Here is a tiny trained network, its code and every weight. The questions are about switching its units off for an input and a class, where a switched-off unit gives its printed mean instead of its output.

import numpy as np


def w(rows, s, z=0):
    codes = np.array(rows[::2]) - 128.0
    scale = np.full(codes.shape[1], s)
    scale[-1] = z or s
    return codes * scale


def f(y):
    return y / 2 * (1 + np.tanh(0.7978845608 * (y + 0.044715 * y**3)))


def log_softmax(a):
    a = a - a.max(-1, keepdims=True)
    return a - np.log(np.exp(a).sum(-1, keepdims=True))


def net(x, mask):
    res = np.array(x, float).reshape(1, 3) / 4 @ E
    y = f(res @ A[0][:, :-1].T + A[0][:, -1])
    res = res + np.where(mask, y, B[0][:, -1]) @ B[0][:, :-1]
    return log_softmax(res[-1] @ U[:, :-1].T + U[:, -1])


A, B = {}, {}
E = w([
[128,129,144,228,134,122],'x0',
[188,144,127,131,76,188],'x1',
[160,4,200,118,94,76],'x2',
],0.018)
A[0] = w([
[124,77,150,159,50,122,159],'n1',
[113,98,134,89,119,84,227],'n2',
[154,126,156,83,99,126,197],'n3',
[121,142,137,182,161,128,136],'n4',
[161,91,125,74,119,133,156],'n5',
[107,178,75,89,89,173,166],'n6',
[151,95,139,60,130,114,212],'n7',
[150,132,140,218,158,131,175],'n8',
[50,164,99,73,174,120,212],'n9',
[113,146,109,252,158,94,203],'n10',
[38,114,89,109,216,123,187],'n11',
[123,39,168,119,122,42,224],'n12',
[127,96,126,90,161,96,180],'n13',
[71,181,104,124,155,115,133],'n14',
[189,80,172,90,76,146,158],'n15',
[153,126,115,101,82,74,151],'n16',
[52,114,99,135,185,100,163],'n17',
[141,126,179,125,146,121,194],'n18',
[124,192,105,174,124,178,255],'n19',
[159,149,73,151,124,191,215],'n20',
],0.016,0.0056)
B[0] = w([
[169,104,173,124,134,170,194],'n1',
[106,88,114,154,245,131,186],'n2',
[148,148,118,152,187,169,179],'n3',
[115,115,132,149,61,123,170],'n4',
[121,98,84,144,157,155,184],'n5',
[139,199,95,88,139,140,229],'n6',
[114,102,122,121,210,164,196],'n7',
[137,59,124,147,15,162,194],'n8',
[77,206,132,99,149,101,230],'n9',
[116,94,169,173,44,131,225],'n10',
[33,166,180,100,114,80,217],'n11',
[180,112,175,125,199,101,252],'n12',
[73,91,126,151,189,132,173],'n13',
[88,146,128,132,123,140,206],'n14',
[149,94,114,122,158,196,218],'n15',
[122,118,134,101,176,169,162],'n16',
[76,140,157,189,131,90,195],'n17',
[132,86,143,137,142,136,156],'n18',
[144,151,78,124,53,163,243],'n19',
[168,142,62,116,92,144,218],'n20',
],0.012,0.023)
U = w([
[69,148,162,118,180,42,253],'0',
[180,72,200,155,80,117,169],'1',
[147,70,120,126,198,156,158],'2',
[126,53,87,158,35,139,146],'3',
[96,179,90,35,111,120,71],'4',
[70,181,146,169,65,94,10],'5',
[249,195,19,130,129,117,134],'6',
[108,90,190,162,143,42,32],'7',
],0.012,0.0024)

Each question gives the input, the list of numbers given to net, and the class t.
The units are the neurons (one row each of A and B). Each row of codes is followed by its name. A weight is (code - 128) times the scale printed after its matrix; where a second scale follows, it is the last column's (A, B and U).
mask holds one flag per neuron, in row order. A switched-off neuron (its flag False) gives its mean, the last column of its row in B, instead of its output. The means were averaged over made-up inputs and are rounded, as every weight is.
A unit's drop is (log p(t) with every unit on - log p(t) with that unit switched off) / (log p(t) with every unit on - log p(t) with every unit switched off).
The circuit of an input: a set's keep is (log p(t) with only the set's units on - log p(t) with every unit switched off) / (log p(t) with every unit on - log p(t) with every unit switched off). Starting from the 12 units with the biggest drops (on a tie, the unit counted first), units are removed one at a time, each time the one whose removal leaves the highest keep (on an exact tie, the one counted first), for as long as the keep stays at least 0.8.
circuit, biggest first: the units of the circuit, biggest drop first
unit that matters most: the unit with the biggest drop
top k neurons: the k neurons with the biggest drops, biggest first
drop when u is switched off: that unit's drop, to one decimal
input [2,0,-8], class 5: circuit, biggest first : (n10)
input [5,5,-6], class 3: top 2 neurons : (n10 n8)
input [3,-7,1], class 7: top 2 neurons : (n10 n6)
input [8,-6,4], class 1: top 2 neurons : (n8 n10)
input [7,-5,7], class 1: top 2 neurons : (n8 n1)
input [8,-5,-1], class 3: top 4 neurons : (n8 n9 n10 n6)
input [-3,-5,-4], class 0: top 2 neurons : (n8 n10)
input [1,2,-6], class 6: top 3 neurons : (n20 n19 n11)
input [1,-3,0], class 0: top 3 neurons : (n19 n8 n1)
input [5,5,-8], class 3: top 2 neurons : (n10 n8)
input [-7,-4,2], class 0: top 2 neurons : (n11 n9)
input [-4,-5,2], class 0: drop when n9 is switched off : 0.0
input [0,3,-5], class 6: drop when n11 is switched off : 0.1
input [-2,-6,-7], class 5: unit that matters most : n17
input [-2,-5,-7], class 5: drop when n17 is switched off : 0.5
